What each symbol does to the objects:
* | zi ve ba du fe vi
rula | tena feva vofa vapa nuru fipa
kena | teni line fama . silo duvo
zavo | buta kasu rade pida ligu tezu
suba | beka zika pida gogo nuzo pubo
gupe | pupi lilo fuda feve futu koze
kala | vuvo reri pefa fipa pazu nafu
simu | kasu mene zavo suba dibo zase
pepu | godi duvo vuru . gogo fama
gozu | . dinu . vode mage zile
pubo | simu fulo dibo vepi ribo beka
buta | geti liru vapa zeru rade vaga
dabo | gomo rifo koze fove fufi lilo
futu | fuda gupe tibe fuva gomo poga
getu | reni vode dinu poga bolo doko
kasu | liru lomi buta beka zavo solo
bimi | gupe kozo futu peno rifo fufi
rato | . zile . doko . .
zile | . nuro . suzo rato .
teti | poga fufi mime furi lilo futu
nuzo | pida suba mene teni fulo ribo
ragi | vodu lifi gana nuru reri pazu
pami | doko zafe gili futu pome getu
beka | zase viri zeru vuru pida simu
seki | rula pite nuru rade neto gesa
fuzo | ribo vuru viri duvo zika nuzo
pazu | pefa kala tega bemo fudu vodu
gibu | furi tega nuvo kala sage vame
lilo | mime teti pupi nuvo gupe gomo
kozo | lilo fuva gupe sage bimi dabo
teni | fuzo gogo zika . fama soma
zase | solo nimu tezu pubo zeru kasu
ribo | dibo pubo nimu soma viri pida
mene | lomi pida kasu zika simu nimu
feva | tami tafi tena geti rula dapi
pefa | fove vuvo zipo ragi tega sage
mime | pome poga vode dabo pupi tibe
reni | rato vupi . pami dinu mage
godi | fulo soma pubo silo vuru zika
pome | gili pami vupi gomo vode bolo
tena | kala tami pazu gesa vofa lifi
solo | mesa ligu vaga simu tezu liru
tafi | bemo gesa tami redi feva nuru
vuvo | vame gana fove lifi pefa gibu
furi | rifo zipo dabo vuvo nuvo fuva
nuru | vofa rula tave kili dapi bemo
kili | tafi vapa feva liru pite neto
fuda | getu pupi bolo teti tibe pami
rifo | futu bimi gomo vame dabo teti
gomo | tibe futu zafe kozo koze mime
silo | fama kena vepi . teda pepu
bemo | ragi fipa reri neto tami vofa
dinu | . reni . pome gozu nuro
liru | redi zipu geti zase buta mesa
vuru | pubo godi ribo teda fuzo suba
vupi | zile gili rato zafe reni gozu
vaga | pite mesa seki zavo bito geti
dapi | tave nuru lifi pite fipa tami
mage | . gozu . getu nuro rato
rade | vapa buta kili lomi mesa bito
tibe | bolo fuda suzo lilo zafe pome
fipa | lifi dapi ragi seki bemo tena
lifi | nafu tave vodu rula ragi kala
bito | seki vaga neto ligu redi vapa
vode | vupi pome reni koze getu suzo
zipu | bito tezu redi nimu liru rade
viri | nimu ribo zase godi beka mene
lomi | zipu zeru liru viri kasu ligu
vapa | gesa geti tafi zipu kili seki
koze | zafe gomo pami bimi poga pupi
bolo | dinu getu gozu mime suzo gili
duvo | soma teda godi . pepu teni
gana | peno vodu vame tave vuvo tega
vame | fuva peno kozo nafu fove furi
gogo | vuru pepu fuzo . teni vepi
nafu | gibu fudu sage tena vodu vuvo
fuva | teti feve lilo gibu kozo rifo
neto | nuru seki dapi mesa rozu tafi
gesa | fipa rozu bemo bito tafi rula
dibo | zavo simu ligu nuzo nimu zeru
zipo | bimi fove rifo gana furi feve
pida | zeru beka lomi fuzo mene dibo
tega | zipo pefa furi reri gibu peno
rozu | dapi neto fipa vaga gesa feva
vofa | pazu tena fudu tafi tave ragi
pupi | vode mime getu fufi fuda zafe
fama | zika teni suba feno vepi godi
vepi | suba fama nuzo line soma vuru
gili | nuro doko zile tibe vupi dinu
poga | pami koze pome rifo mime fuda
ligu | rade zavo mesa mene solo zipu
reri | gana ragi vuvo dapi kala fudu
doko | mage suzo nuro fuda gili reni
mesa | kili rade pite kasu vaga redi
feve | fufi nuvo teti tega fuva bimi
nimu | ligu dibo solo fulo zase lomi
zafe | suzo tibe doko gupe pami vode
teda | vepi silo soma . duvo gogo
zika | viri fuzo beka pepu suba fulo
redi | neto bito rozu solo geti kili
peno | feve sage fuva fudu vame zipo
line | gogo feno teni . kena teda
pite | feva kili rula buta seki rozu
zeru | tezu zase zipu ribo lomi zavo
tezu | vaga solo bito dibo zipu buta
tave | fudu vofa nafu feva lifi reri
soma | nuzo vepi fulo kena godi fuzo
feno | pepu . gogo . line silo
vodu | sage nafu peno vofa gana pefa
fulo | mene nuzo simu fama pubo viri
geti | rozu redi gesa tezu vapa pite
fudu | tega pazu gibu tami nafu gana
fove | kozo vame bimi vodu zipo nuvo
nuro | . mage . bolo zile .
fufi | koze dabo poga zipo teti gupe
suzo | gozu bolo mage pupi doko vupi
sage | nuvo gibu feve pazu peno fove
tami | reri bemo kala rozu tena tave
nuvo | dabo furi fufi pefa feve kozo

The rows follow the links: the fewer symbols apart two objects are, the more alike their rows tend to be.

Each row is also shifted at random along 7 hidden directions that mean nothing.

Some objects, each with a row of numbers:
zipo -> +610 +42 +106 +111 +149 -150 -124 -16 -198 -172 -105 +11 +126 -239 +138 -81 -83 +80 -63 +65 -6 +54 +191 +45 +411 +190 -152 +137 -40 -148 -36 -65 -147 +0 -65 +18 -306 -155 +85 -74 +52 -204 -53 -24 +13
rato -> +22 -34 +64 +77 +268 -139 -5 -187 +284 -109 +201 +126 +156 +81 -10 -271 +18 +221 -141 +239 -283 -202 +951 -97 -246 +76 +72 +200 +120 -108 +187 -16 -99 -445 -93 -28 -79 +122 -136 -168 -40 -188 -444 +118 +218
pida -> -377 -39 -199 -116 +104 +140 +114 +177 +34 +117 -26 +28 +45 -86 -155 +62 +172 +190 -89 -220 -168 +96 +62 +50 +186 +87 +152 +16 +59 -285 -255 +144 +72 -130 +150 -151 -172 -57 -7 +29 -111 +203 -30 +110 -147
fama -> +218 +113 +48 -230 -356 +184 +175 -12 -75 +120 -164 +49 -215 -429 -132 +401 +105 -613 -142 -32 -189 +68 -11 +53 -232 -249 +136 -41 +130 -61 +96 +105 +271 -87 +152 +253 +312 +286 +326 +151 +107 +201 -189 +195 -114
fufi -> +37 -42 +180 +68 -47 -171 -151 -89 -252 -118 -69 +14 +38 -137 +160 -244 -110 -311 +63 +150 +189 +1 +162 -2 +511 -19 -176 +169 -252 +107 +95 -116 -133 +161 -79 +492 -120 -147 +294 +11 +227 -194 +222 -143 +12
tibe -> -296 -72 +154 +48 -158 -174 -184 -115 -238 -118 -126 +27 -3 +64 +139 -156 -190 +56 +329 +112 +446 +180 -267 -102 +277 +31 -166 -38 +23 +355 +5 -168 -279 +530 -171 +115 -200 -258 +169 -155 +162 -181 +293 -44 +122
vuru -> -667 +47 -60 -245 -38 +175 +189 +130 -73 +105 -101 +205 +124 -307 -156 -95 +199 -211 -159 -139 -220 +178 +433 +49 +31 +165 +228 +315 +199 -167 -92 +133 -11 -206 +95 +113 -57 +43 +269 +10 -66 +159 -159 +168 -23
zika -> +149 -24 -105 -106 -120 +147 +131 +67 +23 +145 -3 +22 -209 -39 -111 +173 +72 -25 -123 -154 -119 +59 -560 -35 -171 -64 +115 -182 +118 -207 -123 +62 +108 -144 +58 -170 +168 +41 -129 +80 -112 +248 +102 -27 -104
pefa -> -176 +10 +75 +159 +129 -130 -162 +77 -280 -133 -56 -16 +122 +54 +215 -324 -144 +120 +43 -31 +243 +92 -430 +7 +441 +287 -218 +129 -155 +35 -92 -131 -277 +197 -152 -25 -220 -324 -61 -41 -27 -171 +390 -309 +18
nafu -> -225 +248 +103 +207 +188 -69 -28 -12 -51 -187 -32 -32 +35 -219 +159 +140 -109 +115 -305 +49 -252 -60 -214 +69 -274 +265 -134 +40 +141 -256 +71 -49 -41 -311 -106 -438 +36 +71 -305 -31 -175 -166 -284 -105 +76
buta -> -573 +26 -161 -41 +82 +167 +85 +221 +94 +135 +80 -67 +167 +255 -56 -125 +129 -27 +50 -165 +52 -53 +41 +112 -60 +54 +72 +124 -187 +158 -48 +98 +98 +45 +108 +28 +101 +26 -35 +122 -106 +134 +144 -91 -68
bemo -> -341 +63 -161 +277 +281 +1 -88 +94 +277 -28 +172 -384 -2 +321 +63 +390 -31 +355 -16 -47 -70 -333 -245 +148 -158 -151 -149 -339 -334 -71 -7 +56 +319 -33 +126 -383 +110 +147 -480 +152 -101 -16 -100 -100 -151
sage -> +726 +153 +179 +214 -136 -158 -147 -130 -294 -205 -227 -133 -348 -398 +211 +566 -277 +69 -156 +40 +2 +117 -1148 -13 +14 -9 -286 -427 +176 -295 -45 -152 +7 +91 -116 -443 -7 -57 -215 -9 +7 -122 +4 -95 -70
rade -> -134 +50 -138 -30 +202 +130 +131 +208 -66 +77 -2 +14 +1 -266 -44 +5 +157 -53 -399 -217 -373 -10 -116 +104 +290 +164 +69 +127 -89 -581 -198 +127 +117 -467 +124 -63 -59 -35 -86 +162 -165 +169 +18 -121 -219
bolo -> -331 -30 +172 +112 -1 -196 -82 -212 -120 -146 -32 +64 -230 -270 +109 +44 -146 +45 -212 +153 -153 +8 -272 -131 +112 +3 -118 -121 +146 -361 +31 -128 -119 -258 -142 -80 -71 -73 -111 -88 +40 -141 -59 -64 +46
feva -> +76 +164 -103 +37 +100 +85 -30 +237 -126 -38 -174 -113 +263 -31 +34 +194 +11 +261 +166 -188 +161 +177 -79 +189 +95 +259 -56 +45 +23 +172 -189 +68 -16 +395 +78 -350 -240 -87 +19 -23 -101 -27 -42 +96 -45
dibo -> -706 -176 -333 -54 +326 +118 +68 +224 +255 +171 +162 -93 +178 +225 -193 -61 +253 +371 +10 -213 -160 -116 +556 +91 +408 -34 +166 +21 -262 -271 -269 +206 +194 -150 +250 -2 -269 -61 -68 +86 -77 +188 -13 +101 -231
koze -> -341 +94 +243 +36 -73 -148 -68 -155 -206 -167 -113 +142 +31 -258 +137 -165 -131 -210 -65 +186 +24 +81 +150 -52 -10 +147 -96 +212 +149 +65 +168 -128 -216 -22 -176 +134 -36 -32 +164 -121 +69 -226 -95 -21 +182
kili -> +214 +176 -86 +13 -1 +157 +68 +156 +100 +56 -25 -179 +104 +66 -25 +318 +65 -135 +43 -92 +2 -92 +39 +197 -302 -62 +7 -28 -132 +206 +57 +107 +249 +136 +154 -95 +208 +230 -18 +142 -40 +63 -143 +53 -82
rifo -> +430 +9 +1 +214 +292 -167 -120 -121 +233 -168 +97 -117 +117 +91 +50 +153 -63 +456 +18 +164 -132 -193 +581 +17 -89 -4 -81 -100 +4 -81 +61 -11 +32 -109 -9 -284 -212 +67 -233 -126 -5 -216 -434 +177 +80
zeru -> +229 -9 -222 -55 +140 +157 +114 +140 +259 +140 +70 -129 +42 +52 -176 +285 +189 +128 -55 -138 -228 -131 +352 +119 -68 -141 +143 -95 -101 -169 -101 +188 +316 -155 +242 -112 +11 +172 -72 +116 -70 +182 -239 +179 -171
pome -> -709 -43 +134 +47 +74 -191 -114 -149 -112 -160 -94 +55 +8 -332 +55 +22 -63 +35 -62 +161 -100 +35 +483 -30 +405 0 -79 +52 +36 -229 +5 -47 -80 -72 -28 +150 -303 -90 +184 -113 +151 -188 -210 +143 +14
pazu -> -216 +272 +214 +122 -149 +3 -52 +7 -175 -115 -39 -39 +108 +122 +239 -158 -182 -402 +62 +91 +281 -20 -463 +75 -470 +164 -184 +192 -69 +552 +291 -148 -135 +253 -187 +46 +391 +92 -24 +57 -32 -183 +190 -313 +189
gupe -> -463 +98 +234 +122 -150 -123 -93 -231 +41 -130 +46 -60 -86 +50 +145 +62 -175 -350 +41 +288 +92 -190 +61 -37 -418 -193 -143 -36 -57 +345 +385 -135 +19 +59 -127 +192 +344 +224 +14 +6 +144 -216 -120 -69 +164
vofa -> -216 +127 +70 +182 +63 +6 -44 +55 -23 -21 +118 -221 -48 +56 +187 -6 -54 -514 -216 +54 -51 -335 -268 +152 +15 -145 -193 +43 -514 +2 +227 -36 +220 -189 +33 +333 +408 +155 -93 +308 +47 -51 +202 -406 -129
fudu -> +217 +117 +43 +151 +109 -46 -114 +130 -132 -114 +3 -10 +315 +382 +194 -402 -138 +249 +246 -37 +411 +106 -346 +33 -118 +408 -159 +204 -29 +494 +8 -120 -334 +407 -205 -258 -71 -223 -165 -110 -149 -194 +301 -270 +207
tega -> -312 +149 +155 +168 +18 -140 -123 -35 -341 -208 -203 -7 -109 -369 +213 +172 -201 +135 -180 -11 -17 +170 -786 -10 +176 +263 -235 -98 +173 -295 -101 -135 -174 -1 -150 -375 -170 -190 -151 -68 -70 -157 +46 -145 +2
ligu -> +50 +31 -74 -6 +2 +160 +160 +104 +33 +144 +157 -2 -253 +19 -2 -58 +71 -301 -438 -146 -298 -154 -824 -2 -197 -23 +48 -36 -130 -405 +6 +29 +151 -549 +8 -6 +451 +92 -314 +259 -193 +246 +287 -406 -151
fove -> +279 +95 +121 +146 +6 -132 -154 -91 -30 -169 -95 -167 +62 -84 +111 +290 -126 -10 +153 +159 +123 -78 +266 +91 +14 -108 -171 -93 -102 +221 +140 -47 +77 +284 +9 +10 -72 +92 +99 -21 +157 -220 -222 +130 +29
vuvo -> +465 +147 +125 +185 -2 -111 -124 -78 -72 -159 -103 -243 -117 -301 +140 +514 -120 -223 -101 +137 -83 -168 -9 +144 +98 -223 -221 -192 -221 -98 +143 -24 +253 +26 +87 +65 +67 +179 +41 +127 +167 -163 -234 +33 -133
beka -> +36 -75 -208 -122 +202 +148 +149 +207 +60 +146 +64 +95 +124 -30 -145 -200 +221 +116 -184 -208 -246 +27 +277 +41 +262 +150 +191 +199 -18 -349 -228 +151 +30 -319 +129 +3 -163 -79 +1 +55 -146 +197 +20 +10 -125
dinu -> -73 +16 +229 +84 +73 -171 +16 -268 -42 -130 +76 +158 -245 -443 +95 -117 -68 -315 -567 +242 -504 -174 +106 -128 +5 -13 -42 +113 +89 -626 +206 -96 -32 -802 -140 +188 +140 +94 -88 +8 +19 -113 -226 -150 +48
tave -> +105 +148 +47 +84 +21 +2 -92 +126 -155 -74 -116 -172 +210 -41 +129 +82 -44 -264 +141 -2 +205 -37 +157 +210 +200 +13 -166 +138 -309 +311 +83 0 +82 +347 +71 +214 +2 +29 +211 +118 +112 -134 +58 -60 -66
vupi -> +354 +126 +318 -36 -406 -119 -76 -276 -208 -143 -212 +61 -173 -346 +96 +257 -192 -497 +96 +267 +152 +100 -29 -52 -271 -183 -110 -62 +201 +320 +296 -138 -42 +267 -120 +243 +192 +162 +337 -75 +249 -189 -167 +147 +161
simu -> -91 +45 -111 -226 -71 +181 +124 +233 -201 +98 -178 +182 +199 -115 -102 -179 +131 +63 +80 -262 +99 +370 -73 +39 +125 +339 +161 +251 +254 +69 -264 +84 -191 +203 +29 -131 -214 -187 +202 -76 -143 +144 +130 +87 +9
pite -> -134 +109 -148 -69 +18 +116 -28 +285 -196 +5 -277 -112 +287 -112 -40 +269 +62 +220 +316 -255 +271 +295 +78 +225 +347 +187 -19 +35 -6 +233 -287 +118 +17 +624 +176 -207 -385 -143 +262 -21 +4 +36 -4 +243 -130
kasu -> +749 -42 -149 -114 -91 +164 +58 +203 -51 +163 -32 -64 +15 +129 -76 +6 +97 -98 +129 -216 +165 +80 -316 +71 +165 -55 +56 -24 -160 +116 -152 +77 +95 +236 +121 +105 +47 -64 +98 +136 -9 +204 +317 -61 -157
tezu -> +196 +66 -79 -65 -23 +162 +131 +175 -114 +108 -13 +47 -78 -93 -16 -49 +81 -178 -238 -213 -128 +64 -575 +41 -13 +135 +54 +70 +8 -233 -113 +47 +32 -213 +24 -70 +168 -27 -91 +142 -166 +197 +227 -219 -118

Start, symbols taken left to right, then the object you end at.
Answers are names.
+337 +63 -296 +157 +238 +110 -42 +174 +451 +50 +105 -427 +211 +491 -102 +600 +69 +591 +362 -108 +106 -228 +341 +220 -351 -201 -2 -372 -210 +354 -68 +180 +396 +397 +275 -518 -33 +241 -298 +58 -65 +27 -362 +300 -111
ba vi zi zi vi: tega
+695 +88 +97 +162 -19 -82 -156 -47 +76 -100 +48 -199 +165 +341 +146 +12 -133 -101 +327 +169 +350 -172 +197 +94 -231 -120 -183 -11 -273 +644 +262 -81 +36 +452 -42 +142 +165 +119 +29 +24 +130 -221 +16 -58 +121
vi ve ba fe ba du: feve
-74 +148 +43 +188 -32 -9 -79 +93 -262 -85 -121 -165 -204 -129 +195 +279 -170 +14 -159 -139 +61 +56 -1283 +63 +59 +109 -242 -247 -57 -205 -106 -92 +6 +63 -63 -357 +105 -117 -296 +128 -117 +7 +307 -337 -135
ba fe ve zi ba: fove
+377 +173 +27 +249 +88 -59 -101 +16 -32 -144 -56 -189 -64 +32 +163 +359 -177 +357 -27 -29 +37 -16 -756 +56 -257 +122 -206 -291 +79 -39 -39 -75 +17 +112 -77 -612 +21 -3 -408 -18 -149 -113 -62 -105 +4
du ve vi vi ba ve: fudu
+387 +43 -66 +114 +103 +13 -84 +168 -123 -12 -79 -271 -3 -151 +82 +303 +13 -181 -56 -99 +0 -115 -148 +218 +529 -144 -173 -98 -459 -176 -83 +57 +276 +96 +194 +190 -56 -9 +85 +247 +115 +17 +129 -116 -307
vi ve vi zi: pazu
-487 +237 +20 +98 +136 +80 +84 +164 -151 -44 +11 +57 +85 -63 +147 -206 -26 -76 -354 -131 -160 +14 -625 +75 -243 +420 -66 +235 +64 -192 -9 -32 -127 -327 -118 -315 +190 -37 -311 +68 -296 -1 +127 -372 +41
vi ve vi zi ve: ragi
+289 +220 +223 +127 -28 -100 -56 -31 -405 -192 -205 +38 -126 -571 +222 +111 -162 -326 -383 +32 -172 +92 -591 +53 +189 +215 -215 +87 +59 -378 +41 -115 -89 -228 -121 -45 +23 -62 +10 +59 -19 -146 +28 -229 -43
zi du du zi: reri
+299 -39 -255 -3 +226 +153 +74 +259 +161 +134 +131 -61 +199 +369 -86 -161 +143 +380 +69 -242 +25 -18 -64 +63 +12 +173 +104 +39 -105 +9 -218 +112 +15 +15 +85 -263 -81 -94 -238 +40 -214 +157 +159 -79 -73
ba vi fe ve: pite
+82 +239 -167 -78 +241 +189 +132 +280 +98 -10 -105 +49 +514 -28 -119 +45 +175 +392 +74 -190 -108 +169 +772 +203 -306 +455 +180 +335 +288 +178 -140 +186 -42 +102 +119 -495 -272 +76 +17 -139 -247 +1 -506 +348 +110
du vi du fe du zi ve: dibo
+12 +266 +101 +47 +34 +10 -40 +115 -193 -142 -186 -31 +322 -223 +126 +36 -39 -199 +44 +14 +91 +80 +368 +200 -15 +245 -101 +307 -26 +277 +93 +5 -53 +239 +9 +20 -78 +54 +231 -13 +15 -193 -192 +59 +69
zi ve du fe ba du: tami
-121 -57 +120 +134 -29 -171 -178 -125 -77 -112 +15 -68 -8 +147 +150 -115 -160 +22 +190 +151 +270 -39 -104 -48 +160 -71 -181 -64 -149 +243 +105 -138 -119 +265 -117 +143 -51 -111 +23 -47 +138 -188 +180 -108 +74
ve vi fe vi du: dabo
-605 -8 +173 +85 -82 -159 -127 -157 -124 -137 -37 +54 -27 +42 +140 -152 -180 +42 +121 +155 +219 +71 -192 -110 -28 +57 -130 -14 +89 +210 +101 -160 -235 +197 -201 -2 -41 -117 -1 -141 +64 -192 +108 -75 +173
vi ba du fe ve fe: zafe
-105 +393 +144 +55 +29 +3 +13 +75 -303 -222 -359 +41 +157 -663 +114 +408 -76 +9 -223 -46 -199 +255 -13 +178 -154 +414 -94 +155 +397 -177 -37 +17 -75 -1 -26 -490 -193 +69 +71 -104 -113 -171 -501 +206 +60
zi ve vi zi ba du zi: furi
